Below is a small trained network, with its code and all its weights. Each question gives an input and a target symbol and asks what happens when units are switched off, that is, made to give their printed mean instead of their output.

import numpy as np


def w(rows, s, z=0):
    codes = np.array(rows[::2]) - 128.0
    scale = np.full(codes.shape[1], s)
    scale[-1] = z or s
    return codes * scale


def f(y):
    return y / 2 * (1 + np.tanh(0.7978845608 * (y + 0.044715 * y**3)))


def softmax(a):
    e = np.exp(a - a.max(-1, keepdims=True))
    return e / e.sum(-1, keepdims=True)


def log_softmax(a):
    a = a - a.max(-1, keepdims=True)
    return a - np.log(np.exp(a).sum(-1, keepdims=True))


def net(x, mask):
    ids = ['αγδεζηθφψ'.index(c) for c in x.split()]
    T = len(ids)
    res = E[ids] + P[:T]
    r = res
    for j in range(2):
        rows = slice(3 * j, 3 * j + 3)
        q, k, v = (r @ M[0][rows].T for M in (Q, K, V))
        z = softmax(np.where(np.tri(T) > 0, q @ k.T / 3**0.5, -1e9)) @ v
        o = O[0][rows]
        res = res + np.where(mask[j], z, o[:, -1]) @ o[:, :-1]
    y = f(res @ A[0][:, :-1].T + A[0][:, -1])
    res = res + np.where(mask[2:6], y, B[0][:, -1]) @ B[0][:, :-1]
    return log_softmax(res[-1] @ U[:, :-1].T + U[:, -1])


Q, K, V, O, A, B = {}, {}, {}, {}, {}, {}
E = w([
[68,177,86,43],'α',
[232,11,21,186],'γ',
[65,129,169,106],'δ',
[43,161,176,123],'ε',
[78,95,219,139],'ζ',
[111,254,210,228],'η',
[222,94,235,41],'θ',
[91,85,139,137],'φ',
[86,99,173,133],'ψ',
],0.0082)
P = w([
[137,204,100,143],'0',
[72,165,2,100],'1',
[70,166,66,118],'2',
[151,84,160,197],'3',
[148,134,140,155],'4',
[120,236,67,40],'5',
[137,183,69,97],'6',
[131,134,132,176],'7',
],0.0057)
Q[0] = w([
[254,71,127,101],'h1',
[51,232,198,124],'h1',
[18,195,42,200],'h1',
[220,12,129,246],'h2',
[33,202,106,221],'h2',
[134,177,140,220],'h2',
],0.0066)
K[0] = w([
[163,2,225,158],'h1',
[44,243,173,55],'h1',
[89,195,22,212],'h1',
[30,118,14,70],'h2',
[142,235,154,143],'h2',
[86,243,85,141],'h2',
],0.0071)
V[0] = w([
[14,235,158,29],'h1',
[227,3,59,132],'h1',
[139,247,118,28],'h1',
[28,219,25,127],'h2',
[58,216,222,253],'h2',
[123,84,37,238],'h2',
],0.0057)
O[0] = w([
[118,80,225,179,245],'h1',
[131,110,39,69,53],'h1',
[193,75,236,94,237],'h1',
[254,203,181,89,100],'h2',
[105,218,78,249,130],'h2',
[150,208,51,124,1],'h2',
],0.0063,0.0022)
A[0] = w([
[23,12,167,118,106],'n1',
[1,54,98,179,163],'n2',
[223,87,231,60,252],'n3',
[59,246,200,196,128],'n4',
],0.0064,0.004)
B[0] = w([
[118,84,236,179,165],'n1',
[19,68,184,198,146],'n2',
[201,180,136,25,254],'n3',
[254,123,54,198,175],'n4',
],0.0062,0.0078)
U = w([
[81,145,141,194,214],'α',
[4,13,218,153,174],'γ',
[251,106,234,13,6],'δ',
[102,157,127,164,191],'ε',
[203,32,2,163,219],'ζ',
[205,233,153,216,7],'η',
[64,189,108,98,65],'θ',
[133,166,167,145,23],'φ',
[81,186,117,128,66],'ψ',
],0.0058,0.0023)

Each question gives the input, a string of symbols that net reads in full, and the target symbol t.
The units are the heads (3 rows each of Q, K, V and O) and the neurons (one row each of A and B). Each row of codes is followed by its name. A weight is (code - 128) times the scale printed after its matrix; where a second scale follows, it is the last column's (O, A, B and U).
mask holds one flag per unit, heads first, then neurons. A switched-off unit (its flag False) gives its mean, the last column of its rows in O or B, instead of its output. The means were averaged over made-up inputs and are rounded, as every weight is.
A unit's drop is (log p(t) with every unit on - log p(t) with that unit switched off) / (log p(t) with every unit on - log p(t) with every unit switched off).
The circuit of an input: a set's keep is (log p(t) with only the set's units on - log p(t) with every unit switched off) / (log p(t) with every unit on - log p(t) with every unit switched off). Starting from all 6 units, units are removed one at a time, each time the one whose removal leaves the highest keep (on an exact tie, the one counted first), for as long as the keep stays at least 0.8.
circuit, biggest first: the units of the circuit, biggest drop first
k most important neurons: the k neurons with the biggest drops, biggest first
drop when u is switched off: that unit's drop, to one decimal
input θ θ φ, target γ: circuit, biggest first	(h2 n2 n1)
input θ α η, target η: circuit, biggest first	(n4 h2)
input α γ η, target η: circuit, biggest first	(h2 n4)
input α α δ α, target δ: circuit, biggest first	(h2 h1 n3)
input θ θ ε, target γ: 3 most important neurons	(n2 n1 n3)
input θ θ ζ, target γ: circuit, biggest first	(h2 n2 n1)
input ψ α α ζ, target δ: circuit, biggest first	(h2 n3)
input α α φ θ α α ζ, target δ: circuit, biggest first	(h2 h1 n3)
input ψ α α δ, target δ: 2 most important neurons	(n3 n2)
input θ α ε, target γ: drop when n2 is switched off	0.3
input φ θ ψ ζ θ θ φ, target γ: drop when n4 is switched off	0.2
input θ θ θ θ γ ψ, target γ: drop when n2 is switched off	0.2
input α θ ψ θ θ α α, target γ: drop when h2 is switched off	0.8
input θ θ θ δ, target γ: most important neuron	(n2)
input θ φ ζ θ θ θ ζ, target γ: 2 most important neurons	(n2 n1)
